Here is a tiny trained network, its code and every weight. The questions are about switching its units off for an input and a target symbol, where a switched-off unit gives its printed mean instead of its output.

import numpy as np


def w(rows, s, z=0):
    codes = np.array(rows[::2]) - 128.0
    scale = np.full(codes.shape[1], s)
    scale[-1] = z or s
    return codes * scale


def f(y):
    return np.maximum(y, 0)


def softmax(a):
    e = np.exp(a - a.max(-1, keepdims=True))
    return e / e.sum(-1, keepdims=True)


def log_softmax(a):
    a = a - a.max(-1, keepdims=True)
    return a - np.log(np.exp(a).sum(-1, keepdims=True))


def net(x, mask):
    ids = ['Ψαγεθμ'.index(c) for c in x.split()]
    T = len(ids)
    res = E[ids] + P[:T]
    q, k, v = (res @ M[0].T for M in (Q, K, V))
    z = softmax(np.where(np.tri(T) > 0, q @ k.T / 4**0.5, -1e9)) @ v
    res = res + np.where(mask[0], z, O[0][:, -1]) @ O[0][:, :-1]
    y = f(res @ A[0][:, :-1].T + A[0][:, -1])
    res = res + np.where(mask[1:25], y, B[0][:, -1]) @ B[0][:, :-1]
    return log_softmax(res[-1] @ U[:, :-1].T + U[:, -1])


Q, K, V, O, A, B = {}, {}, {}, {}, {}, {}
E = w([
[123,117,45,85,166,69,175,4],'Ψ',
[107,99,89,232,114,82,191,127],'α',
[117,92,102,108,58,108,76,175],'γ',
[102,152,181,90,80,206,147,96],'ε',
[153,55,118,52,131,223,77,47],'θ',
[59,175,113,170,206,138,154,153],'μ',
],0.016)
P = w([
[191,155,172,99,165,69,187,163],'0',
[101,139,26,195,133,156,161,202],'1',
[133,248,132,187,112,97,40,123],'2',
[158,78,207,72,159,52,201,128],'3',
[102,49,79,141,82,152,190,171],'4',
[112,158,155,181,60,123,49,72],'5',
[129,44,217,37,155,53,201,78],'6',
[102,36,91,110,58,162,194,133],'7',
[83,133,158,167,2,98,56,43],'8',
],0.0086)
Q[0] = w([
[74,80,107,117,184,85,224,155],'head 1',
[101,187,121,212,89,169,104,146],'head 1',
[180,126,164,63,140,102,141,152],'head 1',
[72,152,243,114,221,147,126,74],'head 1',
],0.011)
K[0] = w([
[34,162,84,180,236,9,178,35],'head 1',
[95,159,219,182,126,175,155,254],'head 1',
[124,155,112,75,63,109,125,60],'head 1',
[72,208,151,125,182,244,213,78],'head 1',
],0.0076)
V[0] = w([
[71,122,195,109,94,173,94,99],'head 1',
[143,106,178,169,122,157,102,195],'head 1',
[121,157,114,54,180,163,170,161],'head 1',
[111,1,99,130,144,111,124,89],'head 1',
],0.0082)
O[0] = w([
[152,228,147,166,154,150,229,213,92],'head 1',
[108,199,62,9,136,171,211,52,1],'head 1',
[2,21,144,80,154,106,183,159,133],'head 1',
[166,108,66,140,143,131,81,188,235],'head 1',
],0.0067,0.0057)
A[0] = w([
[59,143,204,148,188,132,173,139,105],'neuron 1',
[134,153,103,154,130,110,62,237,50],'neuron 2',
[106,96,48,155,113,144,157,166,148],'neuron 3',
[161,125,173,139,106,104,29,101,72],'neuron 4',
[194,81,110,97,182,120,155,100,110],'neuron 5',
[166,133,168,115,255,108,190,139,69],'neuron 6',
[150,180,231,140,168,132,44,177,129],'neuron 7',
[130,71,216,76,120,136,144,90,83],'neuron 8',
[84,135,212,95,153,184,134,168,188],'neuron 9',
[179,174,110,82,157,112,134,19,75],'neuron 10',
[67,143,58,79,149,173,56,180,86],'neuron 11',
[168,148,219,56,114,130,210,151,2],'neuron 12',
[122,154,81,199,189,153,118,223,34],'neuron 13',
[120,66,147,148,122,105,69,110,216],'neuron 14',
[85,136,176,193,171,80,139,184,159],'neuron 15',
[158,181,191,36,63,72,130,185,143],'neuron 16',
[185,122,240,31,160,175,132,118,103],'neuron 17',
[174,217,112,152,186,113,178,116,210],'neuron 18',
[163,117,73,97,158,148,203,81,134],'neuron 19',
[83,106,109,129,145,93,241,110,129],'neuron 20',
[99,66,179,67,104,77,117,49,181],'neuron 21',
[137,161,155,168,71,47,186,136,194],'neuron 22',
[106,123,208,157,31,200,80,129,142],'neuron 23',
[191,91,177,111,154,89,114,205,80],'neuron 24',
],0.0083,0.0062)
B[0] = w([
[97,76,57,143,108,107,156,92,154],'neuron 1',
[120,229,178,178,97,113,185,196,144],'neuron 2',
[142,178,211,115,130,100,73,167,177],'neuron 3',
[47,66,93,145,136,168,236,117,169],'neuron 4',
[151,229,111,140,134,107,132,145,162],'neuron 5',
[153,151,150,201,67,186,201,96,137],'neuron 6',
[224,131,152,161,158,115,70,138,147],'neuron 7',
[144,170,134,120,191,76,97,97,152],'neuron 8',
[124,108,48,110,68,96,178,74,167],'neuron 9',
[190,255,185,226,213,83,90,179,136],'neuron 10',
[70,74,100,64,140,78,168,169,149],'neuron 11',
[46,100,118,118,225,70,91,197,136],'neuron 12',
[72,64,233,143,211,208,127,183,136],'neuron 13',
[131,140,94,125,115,107,178,111,250],'neuron 14',
[193,141,122,123,138,73,110,114,169],'neuron 15',
[121,35,157,140,184,133,107,87,153],'neuron 16',
[95,174,115,105,115,58,166,211,155],'neuron 17',
[166,145,221,115,99,209,89,149,147],'neuron 18',
[122,146,201,62,83,218,118,174,140],'neuron 19',
[182,179,196,202,148,147,104,121,154],'neuron 20',
[117,142,208,140,120,187,117,181,207],'neuron 21',
[135,74,117,70,148,160,85,135,173],'neuron 22',
[164,132,124,248,172,70,112,82,178],'neuron 23',
[152,131,39,94,97,56,79,96,157],'neuron 24',
],0.0089,0.012)
U = w([
[188,176,221,150,171,154,67,158,106],'Ψ',
[137,124,47,132,168,72,104,90,135],'α',
[118,92,98,136,73,156,195,94,146],'γ',
[114,3,123,78,121,181,117,95,216],'ε',
[134,172,133,106,90,105,160,172,63],'θ',
[114,93,178,130,193,148,151,180,2],'μ',
],0.012,0.0033)

Each question gives the input, a string of symbols that net reads in full, and the target symbol t.
The units are the heads (4 rows each of Q, K, V and O) and the neurons (one row each of A and B). Each row of codes is followed by its name. A weight is (code - 128) times the scale printed after its matrix; where a second scale follows, it is the last column's (O, A, B and U).
mask holds one flag per unit, heads first, then neurons. A switched-off unit (its flag False) gives its mean, the last column of its rows in O or B, instead of its output. The means were averaged over made-up inputs and are rounded, as every weight is.
A unit's drop is (log p(t) with every unit on - log p(t) with that unit switched off) / (log p(t) with every unit on - log p(t) with every unit switched off).
The circuit of an input: a set's keep is (log p(t) with only the set's units on - log p(t) with every unit switched off) / (log p(t) with every unit on - log p(t) with every unit switched off). Starting from the 12 units with the biggest drops (on a tie, the unit counted first), units are removed one at a time, each time the one whose removal leaves the highest keep (on an exact tie, the one counted first), for as long as the keep stays at least 0.8.
circuit, biggest first: the units of the circuit, biggest drop first
unit that matters most: the unit with the biggest drop
k most important neurons: the k neurons with the biggest drops, biggest first
drop of u: that unit's drop, to one decimal
input Ψ θ θ θ Ψ ε θ γ, target θ: circuit, biggest first : (neuron 2)
input θ θ γ μ ε μ, target α: 2 most important neurons : (neuron 1; neuron 21)
input Ψ Ψ α Ψ Ψ Ψ θ θ Ψ, target ε: circuit, biggest first : (head 1; neuron 21; neuron 4)
input θ γ μ γ θ γ ε, target μ: circuit, biggest first : (neuron 12; head 1)
input θ μ α Ψ μ μ γ, target α: circuit, biggest first : (neuron 24; head 1)
input μ ε Ψ μ, target α: 2 most important neurons : (neuron 1; neuron 15)
input θ θ ε μ, target γ: circuit, biggest first : (head 1; neuron 1; neuron 6)
input Ψ γ γ ε Ψ Ψ γ μ θ, target Ψ: 2 most important neurons : (neuron 10; neuron 9)
input ε γ ε ε, target μ: 2 most important neurons : (neuron 12; neuron 16)
input μ Ψ μ Ψ α Ψ, target γ: 3 most important neurons : (neuron 4; neuron 14; neuron 21)
input ε Ψ Ψ θ θ Ψ θ, target α: 2 most important neurons : (neuron 24; neuron 8)
input Ψ α ε θ θ θ Ψ Ψ ε, target α: 2 most important neurons : (neuron 23; neuron 9)
input Ψ γ α, target Ψ: 2 most important neurons : (neuron 18; neuron 9)
input μ ε Ψ α α, target Ψ: unit that matters most : neuron 3
input α θ Ψ, target Ψ: 3 most important neurons : (neuron 10; neuron 18; neuron 9)
input γ Ψ θ γ ε θ Ψ θ γ, target γ: 2 most important neurons : (neuron 4; neuron 2)
input α ε ε ε γ Ψ ε Ψ Ψ, target γ: 2 most important neurons : (neuron 4; neuron 14)
input γ α γ γ, target ε: drop of neuron 18 : 0.0
input ε θ θ θ, target θ: drop of head 1 : 0.1
input ε μ Ψ θ ε Ψ α ε γ, target Ψ: drop of head 1 : 2.5
input Ψ Ψ ε Ψ ε α μ ε θ, target Ψ: drop of neuron 14 : 0.4
